-35  12  -64  39  -44  12  12  51  66  P
-34  -34  30  -12  13  -21  0  -53  -23  L
-3  -38  4  5  -37  82  14  -8  -80  B
-3  -38  4  5  6  8  21  -14  -8  R
all L: -34
1 2
all P: 12
2 6 7

-9  61  -9  61  C
19  19  6  19  G
48  28  26  -7  X
5  -20  67  -8  K
-23  27  8  27  T
17  22  3  54  U
-12  28  21  -40  W
65  53  44  -42  Y
18  38  18  -8  Q
all T: 27
2 4
all G: 6
3
all C: -9
1 3
all U: 54
4
all Q: 18
1 3

-15  -15  -25  2  -29  46  27  58  -15 : A
-23  -47  -4  1  -25  -24  -28  -47  -23 : V
-19  -19  -19  -30  -30  -19  -30  -30  -19 : N
-30  -26  45  15  -22  -30  15  -34  57 : H
-9  64  -37  36  -39  -15  -48  -15  -23 : E
-13  23  17  21  23  -47  -30  -46  43 : F
-46  9  -16  20  19  24  21  64  11 : M
3  -46  46  -31  49  14  40  14  44 : Z
7  24  -50  28  -50  15  -24  21  -50 : D
all H: 15
4 7
all N: -30
4 5 7 8
all A: -29
5
all V: -28
7
all V: -23
1 9
all D: 15
6
all A: -15
1 2 9

-5  5  -8  -5  6  -5  -2  -12  8  -3  5  -5  -3  -34  17  -5  -12  -5  -6  -4  -8  -5  -12  4  0  -8  9  -3  5  -2  -17 : Ribas
9  -3  1  -5  -2  1  8  -6  8  -19  6  14  8  -3  8  24  -13  -10  -11  2  10  -25  5  -7  -1  24  -1  5  -23  4  27 : nebob
1  -1  -1  5  -6  5  9  -31  -5  1  -4  -10  -3  -6  -2  -13  10  21  12  -3  -29  -35  -1  -4  3  -8  -7  -4  4  -5  -25 : riti
2  -7  2  2  -9  -1  -13  -3  -7  -1  -7  6  0  9  13  12  17  -5  0  -6  5  -18  5  -8  7  25  -6  -10  6  8  -10 : nazak
-2  -6  -6  -6  -1  1  16  1  0  15  5  -10  -7  -10  -19  -1  5  16  -2  5  -5  -10  0  -4  -2  -12  -16  3  6  -4  28 : damav
2  -7  2  2  -9  -9  -13  -3  -7  -9  -7  6  -9  9  -3  12  2  -5  0  -6  5  -10  5  -8  7  25  -10  -10  -3  8  -3 : fefe
4  5  0  18  3  12  -4  -4  0  2  0  4  -3  11  -3  19  -6  41  -7  -1  -27  -16  5  -8  -9  59  -4  16  8  -8  14 : Vafek
-1  -2  7  18  -5  4  4  29  3  9  13  2  -2  -29  2  3  -1  -14  -2  2  2  -5  2  -8  -12  3  -1  0  -2  -1  -9 : Biku
0  -5  -5  3  1  1  0  -23  -2  -17  -2  -10  3  0  8  3  -4  -1  0  2  8  21  2  -18  2  -6  -3  -7  0  -8  6 : Zom
all Ribas: -5
1 4 6 12 16 18 22
all fefe: -9
5 6 10 13
all Ribas: 0
25
all damav: -10
12 14 22
all fefe: 2
1 3 4 17
all Vafek: -4
7 8 27

17  -5  -58  17  -58  20  4  -58  -58  17  17  5 -> lifi
46  -11  16  -14  83  -13  -13  -6  16  -12  -2  16 -> pek
-46  -5  -55  17  -58  20  4  -46  -50  15  2  9 -> Resi
-46  -5  -55  17  -58  -59  4  24  51  -49  -1  17 -> Zon
all Resi: -50
9
all lifi: 17
1 4 10 11
all pek: 16
3 9 12
all Zon: -59
6
all lifi: -58
3 5 8 9

-64  -73  -68  -66 : Sus
-64  -64  70  -64 : tisa
-65  -65  -65  -74 : sog
all tisa: -64
1 2 4
all sog: -65
1 2 3
all Sus: -73
2
all Sus: -64
1
all tisa: 70
3
all Sus: -68
3
all Sus: -66
4

38  -44  -22  -14  8  13  6  4  -13  -16  -5  -7  -9  18  -11  -14  -36  31  22  3  27 : Rezu
-22  -35  48  -9  27  -9  -46  -10  11  16  -13  -12  12  -24  13  30  35  -24  -11  2  -23 : nela
-26  -9  47  -6  10  -10  -43  -7  3  -3  -26  -10  21  -28  16  21  45  -34  -12  -3  -26 : nadom
-36  -27  1  -12  -35  -36  -35  43  -12  -36  -67  4  -36  -32  3  -12  47  -41  -14  -44  -21 : rikel
27  7  -38  42  -8  35  74  -9  -5  -40  51  15  -33  29  -10  -39  -44  21  10  1  17 : Tig
41  7  -32  1  -1  33  48  -2  -13  -34  18  3  -22  1  -11  -31  -42  23  19  1  24 : Sop
all rikel: -35
5 7
all nadom: -43
7
all rikel: -36
1 6 10 13
all Sop: 1
4 14 20
all rikel: -32
14
all Rezu: 22
19

24  23  14  -7  -9  22  13  -28  14  33  -19  19  14  -50  -28  7  -26  -15  -11  34  -14  -20  -10  24  -13  -2  8  -40  -16  -4  17  -1  -24  -3  -11  31  32  30  30  25  3 = dena
-2  -8  15  -5  -5  -37  -13  54  16  -15  26  26  -6  18  -5  -21  -11  -38  -44  14  1  -2  42  -13  3  1  33  -15  46  -4  16  6  -9  -4  75  16  2  3  -20  -36  15 = Fepev
-2  -2  -1  46  -9  1  1  24  11  7  -7  40  15  46  -4  -9  25  -23  29  13  -9  -17  31  15  -3  -8  -5  -5  31  5  -38  7  25  -1  -2  -30  -1  -4  17  -11  -25 = kad
-36  7  5  10  12  -5  26  -33  -40  1  -22  -2  -22  -3  35  -25  -14  -13  10  31  1  0  20  11  -10  33  -2  48  23  -14  -12  0  -6  31  -16  31  -2  8  1  -38  -25 = dolu
0  4  11  13  -3  10  -27  -15  -13  -28  -34  6  15  -16  29  -3  18  -20  13  -7  14  -33  7  8  -24  -20  15  -4  -5  -2  21  -2  10  26  50  -34  2  51  -24  -17  18 = regi
-2  21  -19  40  -14  -17  -16  19  -5  -26  1  -11  -4  -3  22  -18  -14  -11  -35  37  0  -5  -24  5  26  0  4  -3  -10  12  9  0  7  3  -7  7  -1  0  31  -11  16 = Tet
5  9  22  13  -23  17  1  -15  17  53  3  -19  -28  10  23  -17  4  6  19  -8  -19  -11  -10  6  7  -2  -17  -25  12  -15  -37  -22  -30  15  4  -1  -4  -16  -3  12  -25 = Tepe
-11  -1  -2  -47  12  -17  -10  19  -4  7  41  -9  -32  35  43  14  5  12  12  -4  -22  -9  -15  6  -10  -15  -1  5  12  -9  10  4  33  13  12  11  -31  38  19  -13  -1 = segiz
10  -8  -17  -13  -10  -44  6  12  25  -29  2  6  -3  -6  7  12  6  -9  -25  -17  18  -9  -16  10  14  -15  -30  -15  16  -11  6  15  1  -14  -3  1  -22  7  34  -4  -5 = rinef
all kad: -9
5 16 21
all dena: 14
3 9 13
all Fepev: -4
30 34

0  -9  -9  7  17  -9  -2  22  0  24  -9  -4  0 : Reger
-5  1  6  -48  22  9  22  22  -44  1  -19  9  22 : rut
0  -9  6  7  17  40  -2  22  10  24  24  -4  7 : gom
-7  6  8  -46  -42  -7  19  -59  -41  -11  -31  1  -7 : tazod
-22  9  -43  -6  23  40  -10  -4  1  8  27  -10  8 : Bobir
all rut: 22
5 7 8 13
all Reger: -9
2 3 6 11
all rut: 1
2 10
all Reger: 7
4
all tazod: -7
1 6 13
all gom: 6
3
all gom: 7
4 13

9  -9  9  9 = zafos
1  1  2  1 = kez
-29  15  80  -16 = nug
all kez: 1
1 2 4
all zafos: 9
1 3 4

14  16  15  34  14  17  17  7  11  12  15  17  6  12  9  28 : pag
11  19  7  14  16  7  13  17  12  19  26  34  7  60  9  10 : zabop
20  23  19  7  16  10  4  35  23  10  67  23  13  18  5  10 : duda
20  38  23  29  16  34  26  23  10  11  10  11  18  16  10  31 : dureb
all zabop: 19
2 10
all duda: 23
2 9 12

-48  -48  -48  -48 : vudif
-72  39  -47  25 : dopo
12  -48  -47  39 : fome
27  52  27  57 : Baguz
12  -48  55  13 : Fote
all vudif: -48
1 2 3 4
all dopo: -47
3
all Baguz: 27
1 3
all Fote: 12
1

7  18  -51  3  9  -1  -5  2  -14  -69 = Zov
-1  17  -51  -7  37  3  19  2  14  -78 = pozen
33  37  -27  33  -22  0  -67  -56  -65  7 = zivu
-27  -9  16  -31  -13  -81  1  50  36  9 = met
11  61  -45  20  11  -49  -61  -47  -39  -41 = mezat
3  7  52  14  3  12  -9  -40  5  70 = Gatat
-25  24  13  -14  68  -21  48  -10  65  -22 = gek
all Gatat: -40
8
all Gatat: 5
9

27  -22  -22  56  -45  58  36  -64  47  64  -56  -23  -48  1  27  56  27  -61  -68  8  53  -47  28  -34  60 : vap
-33  -54  -22  -69  19  -43  -41  38  1  61  66  54  61  -6  -4  -48  9  1  72  13  53  -16  -66  -45  54 : kiro
-7  9  24  -45  -66  9  24  43  57  36  4  29  -41  -58  46  -19  56  40  40  20  26  -57  -63  13  60 : kep
65  -60  -35  51  65  64  69  23  34  65  69  69  55  55  48  -20  65  55  65  65  65  -45  55  65  69 : tasuk
all tasuk: 65
1 5 10 17 19 20 21 24
all kep: 24
3 7
all vap: 27
1 15 17
all vap: 47
9
all tasuk: 55
13 14 18 23
all kiro: 61
10 13

